Below are the code and all the weights of a small trained network. Each question names an input and a target symbol and asks about switching units off, where a switched-off unit gives its printed mean instead of its output.

import numpy as np


def w(rows, s, z=0):
    codes = np.array(rows[::2]) - 128.0
    scale = np.full(codes.shape[1], s)
    scale[-1] = z or s
    return codes * scale


def f(y):
    return np.maximum(y, 0)


def softmax(a):
    e = np.exp(a - a.max(-1, keepdims=True))
    return e / e.sum(-1, keepdims=True)


def log_softmax(a):
    a = a - a.max(-1, keepdims=True)
    return a - np.log(np.exp(a).sum(-1, keepdims=True))


def net(x, mask):
    ids = ['ΛΞαβεζηθμπστφψ'.index(c) for c in x.split()]
    T = len(ids)
    res = E[ids] + P[:T]
    q, k, v = (res @ M[0].T for M in (Q, K, V))
    z = softmax(np.where(np.tri(T) > 0, q @ k.T / 2**0.5, -1e9)) @ v
    res = res + np.where(mask[0], z, O[0][:, -1]) @ O[0][:, :-1]
    y = f(res @ A[0][:, :-1].T + A[0][:, -1])
    res = res + np.where(mask[1:17], y, B[0][:, -1]) @ B[0][:, :-1]
    return log_softmax(res[-1] @ U[:, :-1].T + U[:, -1])


Q, K, V, O, A, B = {}, {}, {}, {}, {}, {}
E = w([
[134,127,130],'Λ',
[192,128,115],'Ξ',
[118,148,99],'α',
[152,142,115],'β',
[130,190,92],'ε',
[252,170,119],'ζ',
[100,77,230],'η',
[106,129,122],'θ',
[120,153,93],'μ',
[185,86,225],'π',
[189,33,185],'σ',
[75,113,124],'τ',
[95,77,110],'φ',
[114,140,32],'ψ',
],0.016)
P = w([
[116,134,65],'0',
[72,154,147],'1',
[183,62,97],'2',
[103,111,30],'3',
[75,165,161],'4',
[167,44,78],'5',
[99,98,19],'6',
[87,175,168],'7',
[164,32,67],'8',
[93,93,11],'9',
[87,180,173],'10',
[163,30,66],'11',
],0.012)
Q[0] = w([
[175,34,4],'head 1',
[125,39,66],'head 1',
],0.022)
K[0] = w([
[136,151,146],'head 1',
[82,250,243],'head 1',
],0.016)
V[0] = w([
[140,148,117],'head 1',
[141,2,24],'head 1',
],0.0042)
O[0] = w([
[154,124,100,3],'head 1',
[66,1,7,148],'head 1',
],0.0032,0.0002)
A[0] = w([
[70,240,114,211],'neuron 1',
[47,228,90,36],'neuron 2',
[112,148,193,254],'neuron 3',
[145,88,107,139],'neuron 4',
[46,178,65,120],'neuron 5',
[158,170,192,165],'neuron 6',
[155,217,169,148],'neuron 7',
[107,204,174,100],'neuron 8',
[161,247,113,28],'neuron 9',
[140,171,93,166],'neuron 10',
[171,226,52,23],'neuron 11',
[165,131,201,7],'neuron 12',
[54,106,203,68],'neuron 13',
[23,162,152,159],'neuron 14',
[87,127,142,182],'neuron 15',
[23,196,201,57],'neuron 16',
],0.015,0.0068)
B[0] = w([
[72,163,221,231],'neuron 1',
[214,55,84,177],'neuron 2',
[191,120,21,240],'neuron 3',
[76,138,118,229],'neuron 4',
[100,196,103,255],'neuron 5',
[71,118,137,172],'neuron 6',
[91,136,68,151],'neuron 7',
[60,125,92,142],'neuron 8',
[169,233,92,149],'neuron 9',
[140,123,169,192],'neuron 10',
[175,16,180,182],'neuron 11',
[111,156,211,154],'neuron 12',
[136,187,197,194],'neuron 13',
[213,87,117,233],'neuron 14',
[168,134,138,210],'neuron 15',
[4,127,133,183],'neuron 16',
],0.04,0.0054)
U = w([
[183,92,73,59],'Λ',
[43,193,62,23],'Ξ',
[93,108,179,84],'α',
[74,174,163,143],'β',
[78,70,164,213],'ε',
[102,30,120,171],'ζ',
[152,152,119,253],'η',
[159,58,116,46],'θ',
[151,128,170,75],'μ',
[29,126,206,99],'π',
[13,184,187,25],'σ',
[143,49,11,61],'τ',
[1,47,109,243],'φ',
[84,122,176,107],'ψ',
],0.0085,0.0071)

Each question gives the input, a string of symbols that net reads in full, and the target symbol t.
The units are the heads (2 rows each of Q, K, V and O) and the neurons (one row each of A and B). Each row of codes is followed by its name. A weight is (code - 128) times the scale printed after its matrix; where a second scale follows, it is the last column's (O, A, B and U).
mask holds one flag per unit, heads first, then neurons. A switched-off unit (its flag False) gives its mean, the last column of its rows in O or B, instead of its output. The means were averaged over made-up inputs and are rounded, as every weight is.
A unit's drop is (log p(t) with every unit on - log p(t) with that unit switched off) / (log p(t) with every unit on - log p(t) with every unit switched off).
The circuit of an input: a set's keep is (log p(t) with only the set's units on - log p(t) with every unit switched off) / (log p(t) with every unit on - log p(t) with every unit switched off). Starting from the 12 units with the biggest drops (on a tie, the unit counted first), units are removed one at a time, each time the one whose removal leaves the highest keep (on an exact tie, the one counted first), for as long as the keep stays at least 0.8.
units of the circuit, in order: the units of the circuit, biggest drop first
most important unit: the unit with the biggest drop
k most important neurons: the k neurons with the biggest drops, biggest first
input α η ε π θ π π ζ, target Ξ: units of the circuit, in order	neuron 7
input Λ π τ, target τ: 4 most important neurons	neuron 1; neuron 13; neuron 16; neuron 5
input τ β φ, target φ: 4 most important neurons	neuron 3; neuron 14; neuron 4; neuron 13
input φ φ η η, target Λ: units of the circuit, in order	neuron 1; neuron 3; neuron 14; neuron 13
input π φ π τ φ θ, target φ: units of the circuit, in order	neuron 3; neuron 14; neuron 13; neuron 1
input Λ φ τ β φ τ Ξ π θ, target φ: units of the circuit, in order	neuron 14; neuron 13
input σ φ φ φ φ β ζ, target θ: 4 most important neurons	neuron 11; neuron 9; neuron 1; neuron 16
input τ Ξ π π η μ φ β φ η, target Λ: 2 most important neurons	neuron 3; neuron 1
input φ ψ φ η β μ π, target τ: units of the circuit, in order	neuron 1; neuron 13
input τ τ ε Λ φ, target η: units of the circuit, in order	neuron 3; neuron 13; neuron 15
input τ φ ψ, target φ: units of the circuit, in order	neuron 14; neuron 4; neuron 11
input β θ α φ σ, target η: 2 most important neurons	neuron 3; neuron 13
input π ζ ε φ Λ σ, target φ: 2 most important neurons	neuron 4; neuron 14
input Ξ ζ η, target η: most important unit	neuron 3
input τ Ξ π Λ π π π θ ε, target ε: units of the circuit, in order	neuron 11; neuron 3
input η β φ φ θ η ε φ β, target φ: units of the circuit, in order	neuron 14; neuron 13
input α Λ φ τ Ξ ψ, target φ: 4 most important neurons	neuron 3; neuron 14; neuron 4; neuron 13
input φ σ θ τ φ η β φ τ, target φ: units of the circuit, in order	neuron 3; neuron 14; neuron 13; neuron 1
input π τ ε ζ η π π φ Λ, target φ: units of the circuit, in order	neuron 14; neuron 13
input φ φ ζ μ φ φ σ σ τ β φ β, target φ: units of the circuit, in order	neuron 3; neuron 14; neuron 13; neuron 1
input β σ π π β, target Ξ: 4 most important neurons	neuron 1; neuron 3; neuron 11; neuron 7
input φ π π φ Λ π, target φ: most important unit	neuron 6
input ε τ φ Ξ, target ζ: units of the circuit, in order	neuron 11; neuron 1; neuron 3
input ψ φ τ, target φ: units of the circuit, in order	neuron 14; neuron 13
input φ μ Ξ Ξ φ φ τ, target η: 4 most important neurons	neuron 14; neuron 5; neuron 2; neuron 16
input φ τ μ π π π Ξ π, target Ξ: 2 most important neurons	neuron 3; neuron 6
input ζ σ ε φ Λ φ φ β τ π, target τ: 2 most important neurons	neuron 1; neuron 13
input ζ β π τ τ π Λ φ Λ, target φ: units of the circuit, in order	neuron 3; neuron 14; neuron 13; neuron 1
input φ β Ξ β π η β, target π: 4 most important neurons	neuron 3; neuron 14; neuron 1; neuron 11
input η φ π φ μ φ φ φ φ β, target π: 3 most important neurons	neuron 3; neuron 14; neuron 11
